Each row has a name. After each piece below comes the name of the row it's from. Each question is about the rows just above it.

(82): [-2.16  4.65  8.13  1.80 -1.47]
(37): [-2.25  4.79  8.34  2.01 -1.29]
(115): [-2.42  4.79  8.91  2.25 -0.83]
(53): [-2.54  4.93  9.28  2.41 -0.63]
(123): [-2.28  4.79  8.75  2.15 -0.94]
q: [-2.54  4.93]	(53)
The row with [9.28 2.41] is	(53)
[-2.42  4.79  8.91  2.25] is in which row?	(115)
q: [ 8.34  2.01 -1.29]	(37)
The row with [4.79 8.91] is	(115)

(44): [-0.11 -0.35 -6.03  4.67]
(45): [-1.36  2.55 -6.41  6.22]
(65): [-0.45  0.38 -3.19  5.11]
(64): [-1.36  2.55  7.27  4.37]
(23): [-6.41  6.23  4.09  4.66]
Which row holds [-0.45  0.38 -3.19]?	(65)
q: [-1.36  2.55  7.27  4.37]	(64)
[-6.41  6.22] is in which row?	(45)

(32): [ 2.11  0.39 -0.49 -2.57 -3.61 -3.73 -2.46 -2.97 -6.07  0.40 -1.31 -1.97
 -4.36  1.97 -2.73 -1.55 -0.61 -1.70 -3.25  2.54 -0.64 -6.00  2.48  1.00
  2.78  0.60 -3.43  3.80 -0.24  0.78  2.21  1.92  2.73 -1.31 -0.74  0.35
 -5.52 -0.64 -0.22  0.61  1.96  0.37  3.33  1.46  0.73 -1.31  0.10  1.27
  1.26 -4.20  3.35  0.90 -1.42]
(114): [ 0.38 -0.74 -0.44  1.93  0.32 -3.79  2.65  0.59 -5.42  3.27  1.43  1.46
  0.44 -3.21 -2.72  1.85 -4.35  2.66 -0.99 -0.37 -0.33 -2.21  7.60 -5.63
 -3.50  1.94 -3.45  1.42  2.54 -2.31 -1.11 -0.56  5.48  2.41 -4.65 -4.23
  1.91 -3.27 -1.70  0.56 -4.95  1.10 -4.41  0.47  1.99 -0.90  2.02 -1.46
 -4.07  2.06 -0.58  2.35 -3.58]
(66): [-0.97 -0.96  0.43 -1.52 -0.79 -1.34 -1.50 -0.55  0.50 -0.61  0.14 -0.34
 -1.68  0.25 -2.14 -1.05  0.48 -1.14 -1.28  0.84  0.17 -1.18 -1.34  3.17
  2.11  0.10  0.04  1.77  1.71  0.25 -0.07  0.53 -1.18  0.50  1.78  1.73
 -1.16  1.67  0.03 -0.61 -2.08  0.80  0.44  0.70 -0.25 -0.06 -0.75  1.02
  0.17 -1.94  0.89 -1.29 -1.31]
(134): [ 2.94  0.00 -3.91 -1.46  0.44 -2.05  0.01 -1.30 -3.04 -2.90 -0.63 -2.65
 -0.03  0.09 -1.33 -0.25 -2.77  1.90 -1.88 -0.92  0.15 -0.85  1.04  0.09
 -1.77  2.12  0.30 -0.97  1.10 -1.04 -0.43 -1.19 -0.77  1.33 -3.11 -0.15
 -0.37  1.32 -0.10  0.67 -1.50  0.43 -0.30 -2.56  0.38  0.10 -1.31  1.27
 -1.30 -0.59 -1.52 -0.19  3.45]
(60): [ 2.11  0.39 -0.49 -2.57 -3.61 -3.73 -2.46 -2.97 -6.07  0.40 -1.31 -1.97
 -4.36  1.97 -2.73 -1.55 -0.61 -1.70 -3.25  2.54 -0.64 -6.00  2.48  1.00
  2.78  0.60 -3.43  3.80 -0.24  0.78  2.21  1.92  2.73 -1.31  3.15  0.35
 -5.52 -0.64 -0.22  0.61  1.96  0.37  3.33  1.46  0.73 -1.31  0.10  1.27
  1.26 -4.20  3.35  0.90 -1.42]
Where do [ 1.91 -3.27 -1.70  0.56 -4.95  1.10 -4.41] appear?	(114)
Where do [-2.90 -0.63 -2.65 -0.03  0.09 -1.33 -0.25 -2.77  1.90 -1.88] appear?	(134)
[ 2.11  0.39 -0.49 -2.57 -3.61 -3.73 -2.46 -2.97 -6.07  0.40 -1.31 -1.97
 -4.36  1.97 -2.73 -1.55 -0.61 -1.70 -3.25  2.54 -0.64 -6.00  2.48  1.00
  2.78  0.60 -3.43  3.80 -0.24  0.78  2.21  1.92  2.73 -1.31  3.15  0.35
 -5.52 -0.64 -0.22  0.61  1.96  0.37  3.33  1.46  0.73 -1.31  0.10  1.27
  1.26 -4.20  3.35  0.90 -1.42] is in which row?	(60)
Which row holds [ 0.15 -0.85]?	(134)
Where do [ 0.03 -0.61 -2.08  0.80  0.44  0.70 -0.25] appear?	(66)

(158): [ 0.65  0.92  2.37  1.55  8.78 -5.09]
(79): [ 1.14 -0.61  2.38  0.88  6.71 -2.81]
(196): [ 1.66  0.98  1.46  1.35  8.61 -5.82]
(49): [ 2.82  1.81  0.50  0.03  6.50 -4.49]
(96): [-1.02  2.39  3.05 -0.27  3.99  0.25]
(148): [ 3.41  0.84  1.12  0.70  9.09 -6.02]
(140): [ 2.38  1.55  0.99  0.77  3.76 -1.93]
(163): [ 0.88  6.71 -2.79  1.04  9.73 -6.67]
(199): [ 4.07  0.18  0.78  0.22  7.96 -5.11]
(177): [ 1.04  2.58  1.26 -0.21  4.89 -2.43]
q: [ 0.88  6.71 -2.81]	(79)
The row with [2.37 1.55] is	(158)

(204): [-1.49 -1.22  0.81 -1.70 -2.02  2.00  1.65 -1.74  1.30 -0.97 -2.39  2.04
 -0.51 -0.15 -0.17]
(17): [ 0.74 -0.28 -7.26 -2.38  3.82  1.46 -4.83 -1.74 -0.15 -0.97 -1.30 -5.36
  0.96 -0.15  0.09]
(116): [-0.78 -0.28 -4.56 -1.70  0.37  2.30 -0.66 -0.17  1.30 -0.97  2.04 -0.15
 -0.51 -2.39 -1.74]
(42): [-2.61 -0.28  2.70  1.39 -4.39 -5.35 -0.68  0.71  1.30  4.06  1.56  1.53
  1.09 -0.15  1.01]
(108): [-3.05 -0.28 -3.38  3.66 -4.96  2.56 -0.29 -2.04  3.02 -2.82 -5.48  0.19
 -1.10  2.78 -1.65]
(29): [-0.78  3.44 -3.38  9.36 -2.02  1.46  0.34 -1.74  1.48 -2.66 -1.60 -0.52
 -3.33  2.89 -2.61]
(165): [-3.59 -0.28 -3.98 -1.70 -3.08  1.46 -2.35 -1.74  1.40 -0.97 -2.14 -0.52
 -0.51 -0.15 -0.17]
(5): [-0.78 -1.41 -7.93 -6.49  1.18 -0.95 -8.27 -1.74 -0.14 -0.75 -1.60 -4.67
  6.03 -0.15  2.49]
(153): [ 3.42 -0.28 -3.38 -1.70  4.73  1.46 -0.66 -1.74 -1.67 -3.53 -2.29 -1.22
  4.80  0.97 -1.23]
(179): [-2.66 -1.91  5.43 -1.70 -4.24  2.24  4.96 -1.74  1.30 -0.97 -3.66  5.87
 -0.51 -0.15 -0.17]
(63): [-0.78 -0.28 -4.66 -1.70  0.57  3.77 -0.66 -1.74  1.30 -1.19 -1.60 -2.11
 -3.72 -0.15 -0.17]
(92): [-0.56 -0.28  5.06  1.37 -2.02 -2.39  0.76  0.79 -0.97  1.40  0.55  1.90
  1.50 -0.15 -0.17]
q: [-1.74  1.30 -0.97 -2.39  2.04 -0.51 -0.15 -0.17]	(204)
q: [ 1.40 -0.97]	(165)

(124): [ 7.78  3.57 -4.24  1.82  2.23 -2.68]
(157): [ 9.78 -5.06 -2.77  2.39  1.61 -7.02]
(19): [-1.75  2.17  2.15 -2.30 -2.66  1.99]
(31): [-5.45  1.29 -3.80 -3.42 -2.66  0.95]
(109): [-1.44  7.14  1.74 -3.04 -6.86 -2.79]
(15): [-0.04 -0.88  3.07  1.26  3.90 -0.72]
(122): [-3.37  1.45 -2.28  0.71 -0.22  2.18]
(141): [-3.80  1.29 -3.42 -5.45  2.39 -0.90]
(22): [-2.77  2.40 -2.25 -0.28 -0.47  3.83]
q: [-5.45  1.29 -3.80 -3.42]	(31)
q: [-2.77  2.39]	(157)
q: [ 0.71 -0.22]	(122)
q: [-2.66  1.99]	(19)

